Each row is followed by its class. Each block has new classes.
+5.68	+0.18	+0.34	+0.23	-2.80	-0.23	+0.64	-0.77	-4.42	-0.79	+1.48	-2.38	-1.91	+1.33	-0.04	-0.29	+0.32	+0.51	+1.73	-0.29	-0.90	-0.06	-0.22	+0.39	+0.51	-0.57	-0.86	-0.99	+1.62	-2.68	+1.10	+0.04	+0.26	-2.08	-0.90	-0.17	-0.70	-1.93	-0.90	+1.20	-1.60	-0.25	-1.15	-0.63	+0.00	+0.27	+0.97	-1.49	+0.49	+0.21	-0.09	+0.03	-0.82	+1.80 | (45)
+2.96	-0.28	-0.50	+0.47	-0.23	+0.59	-0.14	-0.77	-2.65	-0.65	-0.42	-0.58	-0.15	+0.69	-0.12	-0.84	-0.48	+1.48	+1.43	-1.22	-0.02	-0.29	+1.36	-0.60	+0.26	+0.84	-0.73	-0.95	+2.16	-0.96	+0.92	-0.38	+0.26	-0.53	-0.63	+0.26	-1.45	-0.07	-0.25	+0.56	-1.77	+0.60	-0.58	-1.62	-0.28	-0.15	-0.18	-1.12	-0.69	+1.04	-0.55	+0.76	-0.35	+1.16 | (46)
+2.62	+2.07	+0.29	+0.76	-2.10	+1.38	+1.71	-0.37	-3.37	-1.30	+0.05	-0.62	+0.37	-0.93	+0.17	+0.76	-0.26	+0.31	+0.53	-0.55	-1.45	+1.25	+0.23	+0.60	+0.16	+2.10	+0.12	+0.36	+3.27	-2.51	-0.18	-4.42	-0.13	-0.01	+1.80	+1.36	+0.08	-0.72	+0.49	-0.43	-0.26	-0.78	-1.61	+1.68	-1.24	-0.31	+0.73	-1.54	+0.21	+2.23	-1.00	-0.89	+0.80	+0.68 | (52)
+1.87	-0.48	+0.14	+1.13	-0.06	+0.60	-0.94	-0.45	-2.00	+0.12	+1.76	+0.22	+1.57	-0.48	-0.54	-0.73	-1.88	-0.74	+1.82	-0.33	+0.36	+0.96	+1.61	-2.04	+0.69	+1.76	-0.40	-0.41	+1.38	-0.60	-0.34	-0.35	+0.14	-0.02	+0.36	-0.46	-1.54	-0.05	+0.85	-0.41	+0.67	+1.55	-0.39	-0.50	+0.83	+0.49	-0.25	-0.23	+0.99	+3.28	+0.57	+0.54	-0.05	+1.21 | (46)
+5.38	-0.14	+1.45	-1.75	-2.39	-1.66	-2.18	+0.03	-2.51	-2.86	-0.47	-5.80	+0.15	+1.29	+0.62	-0.93	+0.18	+0.48	+2.97	+0.36	+0.68	+0.16	-0.67	-0.69	+0.30	+0.18	+0.31	-0.10	+3.12	-4.15	-2.03	+0.70	+0.29	-1.25	-0.35	-2.07	+0.52	+0.80	-0.64	+1.23	-0.92	-0.05	-1.74	+0.11	-0.08	-0.39	+0.87	-0.84	+0.65	+1.07	+1.62	+0.61	+1.35	-0.10 | (57)
+3.89	-0.16	-0.10	-0.96	-0.16	+0.59	-1.27	-0.24	-2.30	-0.16	-0.81	-2.71	+0.76	+0.70	-0.34	-0.28	-0.02	-0.45	+1.65	-0.38	-0.31	+0.31	-0.55	-1.42	+0.50	+2.27	-0.26	+0.48	+2.06	-2.44	+0.77	-0.12	-0.80	-0.74	+0.09	+0.27	-0.42	+0.37	+0.01	+0.69	-0.14	+2.14	-1.08	-0.04	-0.06	+0.19	+0.11	-0.44	-1.99	+0.91	+1.54	+0.55	+0.74	-0.33 | (45)
+2.98	+0.03	+0.48	+0.31	-6.29	-1.02	+3.08	-1.73	-5.07	-0.01	+4.12	-2.21	-0.51	+1.00	+1.77	+1.20	+0.57	-0.62	+0.70	-1.83	+0.93	-0.82	+0.79	+0.87	-0.64	+0.06	-0.75	-3.78	-0.40	-2.50	+1.45	+1.10	+0.92	-0.88	-0.76	+1.07	-0.89	+0.44	+2.31	+0.51	-0.31	-1.93	+0.58	+0.18	-0.46	+0.19	+1.04	-2.81	+0.89	+3.26	-1.77	+1.77	-0.76	+0.46 | (45)
+1.13	-0.21	+0.39	+0.11	-3.38	-0.84	-0.35	-0.29	-0.94	-1.35	-0.53	-2.43	+0.60	-0.08	+0.88	-0.35	-1.23	+0.21	+0.86	-1.36	+0.29	+0.24	-0.53	+0.04	+0.89	+0.66	-0.16	-1.03	+1.17	-1.71	-1.62	-0.33	-0.35	-0.55	-0.33	-0.31	+0.36	+0.53	+1.72	+0.75	+1.05	-1.71	-1.10	+2.06	-0.92	+0.65	+1.53	-1.48	-0.06	+2.13	-2.35	+2.07	+0.52	+0.37 | (57)
+4.75	+0.08	+0.31	+0.09	-4.90	-0.84	+1.97	-0.61	-4.11	-0.26	+3.96	-3.04	-0.99	+0.01	+1.02	+0.00	+1.12	+0.29	+1.63	+0.27	-0.98	+0.29	-0.02	+2.42	+0.56	-0.62	-1.22	-1.85	+0.73	-3.96	+0.66	+0.50	-0.25	-0.73	+0.27	-0.10	-0.58	-0.20	-0.01	+1.69	-1.30	-1.99	-1.01	-0.72	-0.28	-0.92	-0.10	-2.00	+0.37	+0.21	-0.12	+0.23	+0.65	+0.32 | (45)
+2.94	-0.33	+0.12	+1.41	-1.93	+1.07	+0.90	-0.57	-3.15	-0.41	+0.75	-0.31	+0.97	+1.34	+0.34	-1.12	-1.06	+0.65	+1.66	-0.28	+0.04	+0.37	+0.96	-1.91	+0.05	-1.44	-0.17	-0.29	+1.32	-1.28	+0.16	-1.70	-2.49	-3.17	-2.16	+0.13	+0.02	-1.31	+1.11	+0.64	+0.49	-0.30	-1.08	+0.90	+0.30	+0.52	+2.12	-2.66	+0.83	+0.94	-0.26	-0.42	+0.31	+1.46 | (57)
+0.10	+0.12	-0.20	+0.27	+0.30	+0.58	+0.33	+0.07	+0.47	-0.64	-2.03	+1.54	+1.42	-0.69	+0.31	-0.33	-0.30	-0.01	-0.62	-0.29	-1.88	+0.78	+0.91	-0.04	+2.81	-0.63	-0.31	-0.05	-0.47	+0.26	+0.03	-1.04	-6.20	+0.36	+0.60	+0.61	+0.13	-0.34	-0.69	-0.62	+0.48	-0.10	-0.30	+0.50	+0.09	+0.48	+0.34	-0.23	-0.39	-0.59	-1.31	+0.07	-0.79	+1.00 | (46)
+5.00	+0.96	-0.15	-1.38	-1.17	+1.59	-1.52	-1.04	-0.40	+1.28	+1.92	-1.96	+1.83	+0.16	-1.97	+1.11	-1.52	+0.03	+1.21	-0.09	-3.42	+0.31	+1.22	-3.45	+0.20	+0.18	-1.07	-0.15	+2.51	-1.42	+0.77	+0.60	+0.25	-1.34	+0.03	+0.00	-2.17	+0.48	+0.33	+0.43	+2.12	+1.15	-1.70	-0.36	-1.32	-0.58	+2.15	-0.28	-0.06	+0.89	+4.23	-1.74	-0.44	+0.99 | (52)
+5.51	+0.36	-0.25	-1.79	-3.44	-2.41	-2.63	+0.28	-1.61	+0.01	-4.33	-5.92	+1.10	+1.23	+0.29	-0.91	-0.43	+0.78	+2.00	+1.21	+0.10	+0.62	-0.72	-2.15	+0.30	+0.26	-0.76	-2.33	+1.09	-2.68	+0.47	+0.52	-0.30	-1.60	-1.25	+0.55	-0.66	+1.10	+0.92	+0.89	+0.83	+0.50	-0.95	-0.60	+0.06	+0.98	+0.81	-0.29	+0.08	+0.63	+2.09	+0.11	+0.19	+0.04 | (45)
+2.91	-0.46	-0.27	+0.42	-0.75	-0.06	-1.82	+0.24	-2.32	+0.15	+0.84	-1.94	+1.43	-0.02	+0.04	-0.19	-1.70	-0.05	+1.06	-0.23	-0.35	+0.11	+1.28	-3.34	+0.54	+0.37	-0.59	+0.37	-0.39	-1.09	+0.51	-0.17	+0.01	-1.34	+0.27	+1.10	-1.66	+1.42	+1.36	+0.46	+0.78	+0.99	-0.24	-0.42	+0.57	+0.11	+0.51	+0.31	-0.10	+4.32	+1.59	+0.43	+0.42	+1.46 | (46)
+0.98	-0.44	+0.69	-0.69	-1.82	+0.66	+0.87	-0.58	-1.09	+0.09	-1.03	-1.10	-1.81	-0.51	+1.61	+0.49	-0.11	+0.10	-0.82	-0.42	-1.40	+0.31	-0.95	+1.92	+0.48	+0.17	-0.04	-1.14	-0.10	-1.41	-1.35	-0.83	-0.77	+0.22	+0.97	+0.65	+1.32	-2.44	+0.67	+0.09	-0.44	-1.60	-0.63	+0.63	-0.05	+0.07	+1.70	-1.36	+0.33	+0.57	-1.99	+0.92	+0.34	-0.09 | (45)
+0.80	+0.35	-1.09	-0.28	-3.07	-0.91	+0.98	-0.06	-1.35	-0.22	+2.78	-3.54	-0.88	+0.95	+0.86	-0.98	+0.59	-0.55	+1.58	-0.40	+1.54	+0.07	+0.26	-0.81	-0.20	+0.22	-0.80	-2.36	-2.24	-0.10	+2.10	+0.96	+0.69	-0.43	-0.56	+0.29	-1.06	+0.51	+3.59	+0.16	-0.12	+1.29	+0.73	-1.51	+1.69	-0.85	+0.97	-1.20	+0.67	+3.13	+1.08	+0.48	-0.43	-0.20 | (45)
+7.27	-0.12	-0.48	+0.50	-3.75	+0.98	+2.23	-0.53	-7.27	+0.37	+4.56	-2.23	+2.04	-0.24	+0.10	+1.48	-1.76	+0.60	+2.16	-0.95	-0.25	+0.37	+1.06	-2.59	+0.73	-0.24	+0.21	-0.18	+5.42	-3.30	+1.73	-0.57	+0.30	-1.48	+0.27	+0.21	-2.78	+0.38	+0.68	+1.23	+0.97	-1.47	-2.65	+1.62	-0.12	+0.19	+1.85	-2.27	+0.73	+3.08	+2.40	-0.93	+0.62	+3.15 | (57)
+3.53	-0.35	-0.06	+0.90	-1.39	+1.53	+0.39	-0.20	-3.79	-0.74	+0.30	-1.23	+0.60	-0.93	+0.21	-0.66	-0.51	-0.15	+0.98	-0.82	-1.68	+1.33	+0.50	-0.72	+0.19	+0.19	-0.02	-0.19	+2.82	-3.19	-0.43	-1.14	+0.28	-0.64	+0.72	+0.02	-0.57	-0.16	-0.32	+0.43	-0.51	-0.22	-1.49	+0.79	-1.15	+0.16	+1.10	-1.08	+0.78	+1.53	-0.26	+0.42	+0.27	+1.26 | (57)
+2.23	+0.09	+0.02	-1.67	-1.70	-0.98	-0.47	+0.26	-2.76	+0.74	+2.16	-3.04	+0.20	+1.52	-0.04	-1.03	-0.10	+0.32	+2.03	-0.19	+0.84	-0.13	+0.58	-2.21	+0.24	+0.89	-0.60	-0.90	+0.03	-1.50	+1.62	+0.28	+0.73	-1.37	-1.93	-0.07	-2.20	+0.10	+1.91	+0.18	+0.31	+2.04	-1.10	-1.02	+0.93	-0.08	+1.03	-0.88	+1.57	+3.53	+2.01	-0.45	-0.60	+0.15 | (45)
+5.30	+0.56	+0.04	-1.02	-3.47	-0.42	+1.47	-0.14	-2.54	+0.17	+0.83	-3.04	-0.61	-0.55	+0.32	+0.92	+0.03	+1.19	-0.47	+0.06	-4.16	+0.45	-1.42	+0.49	+1.01	-0.96	+0.94	-0.96	+3.29	-2.81	-1.77	+0.03	-1.65	-0.37	-0.14	+1.18	-0.25	+0.76	-1.17	+0.95	+0.06	-3.10	-1.82	+1.21	-0.04	+1.24	+1.35	-1.79	-0.35	-3.95	-0.93	-0.36	+0.25	+1.46 | (45)
+2.97	+0.93	+0.78	-0.79	+0.55	+1.44	-2.03	-3.12	-0.23	+0.02	-1.93	-1.18	+0.54	+0.63	-1.10	-0.44	-1.47	+1.11	+0.76	-0.08	-1.44	+0.35	-1.74	-1.64	+0.27	+0.80	+0.48	+1.48	+0.65	-2.28	-1.15	-0.77	-0.40	-0.90	+0.93	+1.03	+0.44	-0.47	-0.64	-0.18	+0.73	+1.69	-1.98	+0.02	-0.30	-0.29	+0.38	-0.55	-0.14	+0.61	+1.01	+0.85	+0.50	+0.79 | (52)
+1.69	-0.08	+1.16	-1.64	+1.35	-0.41	-4.77	+0.44	+0.73	-0.60	-2.87	-2.15	+1.20	+0.03	-1.82	-1.06	-2.71	+0.77	-0.01	+0.33	-1.01	-2.17	-0.77	-1.78	-0.41	-0.52	-0.13	+1.45	+0.30	-2.55	-2.25	+0.16	-2.32	-0.54	+0.37	-0.43	+0.23	-0.14	+0.64	+0.52	+1.29	+0.06	-1.68	+0.35	-0.02	+0.48	+0.27	+0.77	+0.55	-0.17	+1.13	+0.72	+3.34	-3.08 | (52)
+7.27	-0.31	+0.88	-1.61	-5.67	-1.06	-2.79	+0.03	-2.13	+1.20	+1.77	-7.00	+0.26	+1.77	-0.21	+0.69	+1.35	+0.49	+1.78	-0.57	-2.49	+1.06	-1.49	-0.95	+1.26	-1.64	-0.61	-2.83	+2.80	-3.89	-1.77	+1.70	-0.37	-1.59	-0.85	+0.50	-0.98	+1.17	-0.40	+1.44	+1.71	-2.05	-2.21	-0.67	+0.23	-0.65	+2.72	-1.86	-0.03	-2.71	+2.47	-2.73	+0.83	+2.70 | (52)
+1.59	+0.02	+0.51	+1.51	-1.75	+0.33	+1.34	-0.36	-1.34	+0.76	+3.05	-1.93	+0.37	-0.01	-0.19	+0.23	-0.47	+0.21	+0.05	-0.09	-0.82	+0.17	+0.70	-0.73	-0.37	+0.43	+1.24	+3.92	-2.48	-0.84	+0.99	+0.40	+0.51	+0.25	+0.72	+0.61	-2.00	+0.32	+2.71	+0.30	+0.86	+1.70	-0.39	-0.02	+2.77	-0.15	+1.19	-0.63	+1.53	+4.02	+2.26	-0.77	-0.79	-0.08 | (45)
